Below are the code and all the weights of a small trained network. Each question names an input and a class and asks about switching units off, where a switched-off unit gives its printed mean instead of its output.

import numpy as np


def w(rows, s, z=0):
    codes = np.array(rows[::2]) - 128.0
    scale = np.full(codes.shape[1], s)
    scale[-1] = z or s
    return codes * scale


def norm(h):
    return h / np.sqrt((h * h).mean(-1, keepdims=True) + 1e-5)


def f(y):
    return y / 2 * (1 + np.tanh(0.7978845608 * (y + 0.044715 * y**3)))


def log_softmax(a):
    a = a - a.max(-1, keepdims=True)
    return a - np.log(np.exp(a).sum(-1, keepdims=True))


def net(x, mask):
    res = np.array(x, float).reshape(1, 7) / 4 @ E
    u = 0
    for l in range(3):
        y = f(norm(res) @ A[l][:, :-1].T + A[l][:, -1])
        res = res + np.where(mask[u : u + 6], y, B[l][:, -1]) @ B[l][:, :-1]
        u += 6
    return log_softmax(norm(res)[-1] @ U[:, :-1].T + U[:, -1])


A, B = {}, {}
E = w([
[99,205,138,165,88,172],'x0',
[91,112,44,165,109,40],'x1',
[81,125,119,187,166,67],'x2',
[204,153,93,151,178,201],'x3',
[171,146,253,179,133,119],'x4',
[167,130,157,80,67,2],'x5',
[59,245,202,5,120,154],'x6',
],0.0068)
A[0] = w([
[179,127,138,134,157,116,80],'L0N0',
[85,99,107,62,114,91,64],'L0N1',
[175,106,112,196,178,150,121],'L0N2',
[40,146,143,144,196,143,152],'L0N3',
[127,81,64,157,75,80,155],'L0N4',
[126,110,128,108,110,4,2],'L0N5',
],0.015,0.0014)
B[0] = w([
[130,99,194,162,124,130,159],'L0N0',
[181,140,139,101,87,63,198],'L0N1',
[62,82,132,130,226,133,231],'L0N2',
[149,89,127,130,9,157,212],'L0N3',
[68,194,62,103,122,100,224],'L0N4',
[142,167,192,64,142,49,255],'L0N5',
],0.015,0.0066)
A[1] = w([
[189,178,154,79,122,203,147],'L1N0',
[64,165,182,210,66,98,56],'L1N1',
[97,65,174,98,119,8,188],'L1N2',
[57,53,102,79,71,125,160],'L1N3',
[103,178,198,143,171,178,247],'L1N4',
[15,134,121,134,93,151,144],'L1N5',
],0.013,0.0015)
B[1] = w([
[187,149,91,64,123,199,195],'L1N0',
[166,175,76,46,112,117,167],'L1N1',
[88,148,199,105,165,2,255],'L1N2',
[198,95,152,156,90,93,186],'L1N3',
[184,15,101,128,46,125,189],'L1N4',
[193,110,88,153,156,155,175],'L1N5',
],0.013,0.0093)
A[2] = w([
[84,190,180,179,160,106,2],'L2N0',
[154,106,211,145,127,85,187],'L2N1',
[176,222,153,120,181,110,152],'L2N2',
[88,181,78,220,137,93,155],'L2N3',
[78,103,128,107,141,115,100],'L2N4',
[135,182,156,8,192,193,93],'L2N5',
],0.015,0.0014)
B[2] = w([
[131,113,110,54,72,82,179],'L2N0',
[83,32,58,144,173,129,255],'L2N1',
[162,70,184,78,144,174,211],'L2N2',
[182,191,82,143,128,165,162],'L2N3',
[142,152,97,194,86,81,160],'L2N4',
[182,90,148,197,2,141,216],'L2N5',
],0.012,0.0067)
U = w([
[109,158,53,151,183,132,97],'0',
[117,6,152,174,186,171,120],'1',
[108,153,169,51,127,27,195],'2',
[202,116,139,90,38,198,158],'3',
[49,185,197,116,140,188,2],'4',
],0.013,0.0059)

Each question gives the input, the list of numbers given to net, and the class t.
The units are the neurons (one row each of A and B). Each row of codes is followed by its name. A weight is (code - 128) times the scale printed after its matrix; where a second scale follows, it is the last column's (A, B and U).
mask holds one flag per neuron, layer by layer. A switched-off neuron (its flag False) gives its mean, the last column of its row in B, instead of its output. The means were averaged over made-up inputs and are rounded, as every weight is.
A unit's drop is (log p(t) with every unit on - log p(t) with that unit switched off) / (log p(t) with every unit on - log p(t) with every unit switched off).
The circuit of an input: a set's keep is (log p(t) with only the set's units on - log p(t) with every unit switched off) / (log p(t) with every unit on - log p(t) with every unit switched off). Starting from the 12 units with the biggest drops (on a tie, the unit counted first), units are removed one at a time, each time the one whose removal leaves the highest keep (on an exact tie, the one counted first), for as long as the keep stays at least 0.8.
circuit, biggest first: the units of the circuit, biggest drop first
k most important neurons: the k neurons with the biggest drops, biggest first
k most important neurons of layer l: the k neurons of layer l with the biggest drops, biggest first
drop when u is switched off: that unit's drop, to one decimal
input [-2,8,0,0,-3,-6,0], class 3: circuit, biggest first	[L0N5; L1N2]
input [5,3,2,1,-4,-7,-1], class 3: 4 most important neurons	[L0N3; L2N1; L1N3; L1N2]
input [0,-4,-4,3,6,-5,-2], class 1: circuit, biggest first	[L0N2]
input [0,-5,-8,0,-5,6,-2], class 3: 3 most important neurons	[L0N2; L0N5; L1N0]
input [-3,7,-8,6,5,2,0], class 1: 2 most important neurons of layer 1	[L1N4; L1N1]
input [-5,-5,1,0,6,0,5], class 3: 2 most important neurons of layer 0	[L0N2; L0N5]
input [8,3,8,-1,-6,2,-4], class 0: circuit, biggest first	[L0N4; L2N3]
input [-6,-2,-1,6,6,4,3], class 1: 2 most important neurons of layer 0	[L0N0; L0N3]
input [-4,-1,8,3,-8,-2,-2], class 0: circuit, biggest first	[L0N4; L0N5; L2N3]
input [-7,-3,-7,7,3,8,-5], class 1: circuit, biggest first	[L2N1; L0N0]
input [0,-8,0,-3,2,3,-2], class 1: 4 most important neurons of layer 0	[L0N4; L0N3; L0N0; L0N5]
input [-2,-8,8,-6,8,-7,-2], class 1: 2 most important neurons of layer 0	[L0N2; L0N4]
input [0,2,-5,5,-8,-6,-4], class 0: 2 most important neurons of layer 1	[L1N4; L1N0]
input [8,-7,-3,3,-3,-2,-6], class 1: circuit, biggest first	[L0N2]
input [-3,4,1,7,-4,-4,-1], class 0: 2 most important neurons of layer 1	[L1N4; L1N0]
input [-1,-1,-8,1,7,7,8], class 3: drop when L2N5 is switched off	0.1
input [-8,-3,-5,2,1,0,0], class 1: drop when L0N0 is switched off	0.8
input [-8,-3,-6,-1,8,-1,-2], class 1: drop when L0N5 is switched off	0.1
